Look-ups in named tables: a row name and a column name give one cell, copied from the table.

Table Kanit
	Domu	Navimef	Napazi	Naligez	Ruv
Gomukol	-2.7	-60.0	-35.6	-94.6	47.4
Lifozig	39.4	0.4	39.4	2.5	60.2
Gipab	77.6	-10.3	-21.1	6.7	-22.6
Fivug	19.7	55.7	3.7	-36.6	-75.2
Sig	44.3	-24.0	-10.9	-6.8	-16.6
Nusi	-63.0	-33.5	-67.5	14.8	-70.3
Sobalid	-50.6	47.0	-37.6	58.3	12.4
Tapudo	39.5	-75.8	-67.7	43.5	-22.1
Mevugi	-72.9	-13.8	47.2	-2.0	-30.9
Kadafa	-23.7	-35.7	62.3	8.5	29.8
Tuni	-5.4	-29.2	32.4	-75.1	-82.3
Kag	-77.6	-38.1	-51.3	37.4	-22.4

What is the Domu of Kag in Kanit? -77.6
What is the Ruv of Sig in Kanit? -16.6
What is the Napazi of Kag in Kanit? -51.3
What is the Napazi of Gipab in Kanit? -21.1
What is the Naligez of Lifozig in Kanit? 2.5
What is the Domu of Sobalid in Kanit? -50.6
What is the Ruv of Tapudo in Kanit? -22.1
What is the Navimef of Tuni in Kanit? -29.2
What is the Naligez of Mevugi in Kanit? -2.0
What is the Napazi of Sig in Kanit? -10.9

Table Vin
	Punefev	Geruvan	Misid	Vuk	Zegib
Vovugol	175	508	591	209	782
Ton	63	801	694	49	745
Sevav	720	578	186	528	792
Fefavem	106	940	327	101	880
Mopesu	748	290	226	698	726
Lik	784	885	526	99	143
Toda	722	363	342	675	187

Misid of Sevav = 186
Vuk of Toda = 675
Geruvan of Sevav = 578
Vuk of Lik = 99
Misid of Mopesu = 226
Misid of Toda = 342
Geruvan of Lik = 885
Punefev of Fefavem = 106

Table Lemul
,Zosup,Gagar,Rorusu,Zaduzi,Namo,Sofi,Kebelus
Zos,2440,7514,5781,1354,6408,6407,3221
Kuz,2978,3242,4340,6565,7159,5946,3331
Suvilo,2770,4530,3285,4846,5409,3718,4203
Pimafan,4612,6465,5454,3913,4464,5536,4332

What is the Namo of Zos in Lemul?
6408
What is the Kebelus of Pimafan in Lemul?
4332
What is the Zosup of Suvilo in Lemul?
2770
What is the Zosup of Zos in Lemul?
2440
What is the Sofi of Pimafan in Lemul?
5536
What is the Namo of Pimafan in Lemul?
4464
What is the Zaduzi of Kuz in Lemul?
6565
What is the Zaduzi of Pimafan in Lemul?
3913
What is the Sofi of Suvilo in Lemul?
3718
What is the Sofi of Kuz in Lemul?
5946
What is the Rorusu of Kuz in Lemul?
4340
What is the Zaduzi of Suvilo in Lemul?
4846
What is the Rorusu of Zos in Lemul?
5781
What is the Zaduzi of Zos in Lemul?
1354
Which row has the largest Kebelus? Pimafan

Table Vabaza
,Vafe,Fuzusot,Kod,Sukir,Bezavuk,Desav,Puvepu,Pemin,Bedudud
Ber,138,124,97,107,110,156,118,133,110
Lonodel,121,135,149,92,130,145,112,141,111
Korit,174,181,127,161,108,152,154,125,89
Tolefo,129,130,139,113,170,101,102,156,84
Gir,75,85,117,116,98,106,102,102,197
Gam,118,121,139,169,132,95,127,125,132
Sovogo,138,116,146,146,111,120,178,131,116
Batu,121,117,128,111,136,119,104,133,98
Veloru,159,110,121,111,112,134,136,111,152
Duf,131,108,110,159,77,157,151,125,114
Maduno,108,122,116,165,98,101,166,128,142
Zomup,125,137,152,128,175,68,105,123,153
Tiso,92,126,174,148,106,132,120,120,116
Nas,126,104,87,106,54,177,169,111,123

Tiso, Kod => 174
Zomup, Bedudud => 153
Gam, Desav => 95
Zomup, Vafe => 125
Tiso, Puvepu => 120
Lonodel, Desav => 145
Gir, Pemin => 102
Ber, Kod => 97
Nas, Desav => 177
Veloru, Bedudud => 152
Maduno, Puvepu => 166
Maduno, Desav => 101
Tiso, Pemin => 120
Tiso, Bedudud => 116
Gam, Kod => 139
Tolefo, Bezavuk => 170
Tolefo, Bedudud => 84
Batu, Sukir => 111
Ber, Sukir => 107
Gir, Kod => 117

Sizi
cols = Gume, Vamo, Taguga, Mokino, Rig
Taga: [64759, 46083, 38475, 41455, 61967]
Sesoz: [37101, 56912, 90853, 55065, 73485]
Ran: [23020, 69418, 42746, 84506, 72692]

Taguga of Sesoz = 90853
Gume of Sesoz = 37101
Vamo of Sesoz = 56912
Taguga of Ran = 42746
Gume of Ran = 23020
Mokino of Taga = 41455
Vamo of Ran = 69418
Rig of Sesoz = 73485
Taguga of Taga = 38475
Rig of Ran = 72692
Gume of Taga = 64759
Mokino of Ran = 84506
Mokino of Sesoz = 55065
Vamo of Taga = 46083
Rig of Taga = 61967

Table Fovogug
         Vorez  Risorin  Zukan  Norupiz  Samupo  Muf  Pili  Rebak
Kefom      684      598    863      388     736  594   335    527
Getizip    535      445    363      342     554  407   348    576
Gaz        419      206    557      327     882  583   578    702
Leb        413      645    603      473     572  322   491    355
Tar        283      466    436      112     558  495   485    263
Kuzubup    489      281    423      572     783  693   314    550
Sotirol    524      471    590      639     596  398   596    169
Sul        527      551    418      341     388  632   529    191
Pevivip    397      467    510      244     271  380   379    373
Zetu       194      755    458      646     523  616   572    464
Pokudop    336      846    466      691     835  179   289    487

Norupiz of Kefom: 388
Vorez of Kuzubup: 489
Vorez of Sul: 527
Risorin of Pokudop: 846
Muf of Kuzubup: 693
Rebak of Kuzubup: 550
Pili of Getizip: 348
Zukan of Zetu: 458
Risorin of Kuzubup: 281
Pili of Sul: 529
Vorez of Pevivip: 397
Risorin of Sul: 551
Pili of Pokudop: 289

Fov:
	Neza	Namenel	Per	Papileg	Galez	Gez	Nev	Kuzed	Zod
Nep	-0.98	-4.26	-3.51	-4.15	-3.01	1.75	2.86	-3.61	0.22
Lovi	-5.87	0.32	-2.46	-3.02	-6.90	-4.22	-2.22	-5.47	-4.96
Ziz	1.49	-0.96	1.74	1.46	-4.83	-3.19	-1.57	-3.15	2.03
Fibamef	-0.73	-0.39	-1.02	-2.90	0.06	1.92	3.68	0.12	-6.57
Zure	-3.58	-5.20	-2.54	-3.73	-0.02	0.04	0.74	5.99	-3.21

What is the Galez of Zure in Fov?
-0.02
What is the Per of Nep in Fov?
-3.51
What is the Zod of Zure in Fov?
-3.21
What is the Nev of Zure in Fov?
0.74
What is the Papileg of Fibamef in Fov?
-2.90
What is the Nev of Fibamef in Fov?
3.68
What is the Gez of Zure in Fov?
0.04
What is the Namenel of Ziz in Fov?
-0.96
What is the Neza of Lovi in Fov?
-5.87
What is the Gez of Ziz in Fov?
-3.19
What is the Zod of Fibamef in Fov?
-6.57
What is the Kuzed of Nep in Fov?
-3.61
What is the Neza of Zure in Fov?
-3.58
What is the Papileg of Zure in Fov?
-3.73

Darob =
|  | Satadev | Lifa | Nofadu | Pavus | Bena |
|---|---|---|---|---|---|
| Velol | 40.9 | 55.4 | 33.4 | 53.3 | 64.6 |
| Nofedim | 49.5 | 57.4 | 53.1 | 46.6 | 27.6 |
| Soz | 52.7 | 25.6 | 52.9 | 18.5 | 33.9 |
| Gom | 58.9 | 40.6 | 48.5 | 30.2 | 37.5 |
| Rak | 37.5 | 47.8 | 47.2 | 27.5 | 32.7 |
| Ziv | 51.5 | 51.9 | 52.0 | 47.9 | 84.4 |
| Vere | 46.1 | 39.0 | 61.6 | 48.6 | 56.2 |
| Buned | 51.1 | 43.7 | 56.4 | 39.0 | 61.0 |
| Zom | 28.6 | 49.1 | 31.3 | 40.6 | 60.9 |

What is the Satadev of Soz in Darob? 52.7
What is the Bena of Velol in Darob? 64.6
What is the Lifa of Ziv in Darob? 51.9
What is the Nofadu of Soz in Darob? 52.9
What is the Lifa of Nofedim in Darob? 57.4
What is the Bena of Zom in Darob? 60.9
What is the Lifa of Rak in Darob? 47.8
What is the Satadev of Buned in Darob? 51.1
What is the Nofadu of Velol in Darob? 33.4
What is the Lifa of Zom in Darob? 49.1
What is the Satadev of Zom in Darob? 28.6
What is the Bena of Rak in Darob? 32.7
What is the Pavus of Ziv in Darob? 47.9
What is the Satadev of Velol in Darob? 40.9
What is the Satadev of Rak in Darob? 37.5
What is the Bena of Buned in Darob? 61.0
What is the Nofadu of Zom in Darob? 31.3
What is the Pavus of Zom in Darob? 40.6

Nutan =
columns: Fakatis, Logol, Voraz
Doluva: [777, -8, -350]
Bul: [726, -363, -667]
Luboso: [936, 267, 625]
Keda: [727, -536, -662]

Luboso, Fakatis: 936
Keda, Voraz: -662
Doluva, Logol: -8
Bul, Voraz: -667
Doluva, Fakatis: 777
Bul, Logol: -363

Table Merot
columns: Boril, Sos, Komoze, Zef, Zoveseg, Nol, Buva, Fekep, Rufe
Vona: [98, 134, 164, 148, 154, 122, 112, 133, 115]
Veku: [245, 99, 158, 22, 159, 77, 167, 11, 80]
Bikab: [137, 106, 41, 91, 39, 118, 66, 136, 162]
Boluz: [203, 141, 75, 119, 112, 184, 163, 19, 82]
Sar: [238, 125, 150, 59, 11, 113, 91, 84, 173]
Vek: [0, 140, 50, 104, 80, 189, 150, 68, 89]
Mevi: [143, 110, 151, 136, 109, 88, 91, 141, 148]

Nol of Sar = 113
Rufe of Bikab = 162
Boril of Boluz = 203
Rufe of Vona = 115
Sos of Veku = 99
Sos of Vek = 140
Komoze of Vona = 164
Komoze of Vek = 50
Zoveseg of Vek = 80
Fekep of Vek = 68
Zef of Bikab = 91
Zoveseg of Sar = 11
Boril of Bikab = 137
Zef of Vona = 148
Fekep of Boluz = 19
Fekep of Mevi = 141
Komoze of Bikab = 41
Nol of Mevi = 88
Which row has the largest Sos? Boluz

Table Lipun
cols = Lov, Lomo
Gil: [190, 131]
Pes: [188, 147]
Lep: [18, 150]
Kamag: [50, 143]
Vib: [40, 169]
Nudo: [201, 137]
Rubaz: [164, 147]
Sepevad: [198, 140]
Zev: [29, 160]
Lin: [32, 155]
Bemet: [198, 130]
Zemezi: [202, 131]

Lomo of Kamag = 143
Lomo of Lep = 150
Lomo of Sepevad = 140
Lov of Gil = 190
Lov of Lep = 18
Lomo of Gil = 131
Lov of Bemet = 198
Row with the largest Lomo: Vib

Sel =
	Gup	Lerel	Takaris	Kisupab	Simam	Baro	Fufeg
Tof	0.68	-1.54	-7.90	3.94	0.35	0.57	-2.20
Napeva	-0.22	-6.99	-7.40	-1.10	0.11	0.11	0.43
Gukud	-0.68	-7.08	-4.54	-3.95	-0.12	-0.14	-1.94
Zim	0.61	8.25	4.97	2.60	-0.14	-0.03	1.44
Zis	-0.60	-3.04	-1.23	-3.88	-0.24	-0.09	-7.68
Fazem	-0.67	2.40	6.86	-4.81	-0.55	-0.58	-1.44
Gesapov	-0.76	-5.78	-1.70	-4.56	-0.24	-0.38	2.09
Dakup	-0.08	6.78	9.09	-1.52	-0.46	-0.60	6.33
Zomavu	0.52	-2.71	-7.66	3.12	0.31	0.43	0.86

Fazem, Simam: -0.55
Tof, Gup: 0.68
Gukud, Kisupab: -3.95
Zim, Kisupab: 2.60
Zomavu, Takaris: -7.66
Napeva, Lerel: -6.99
Gesapov, Kisupab: -4.56

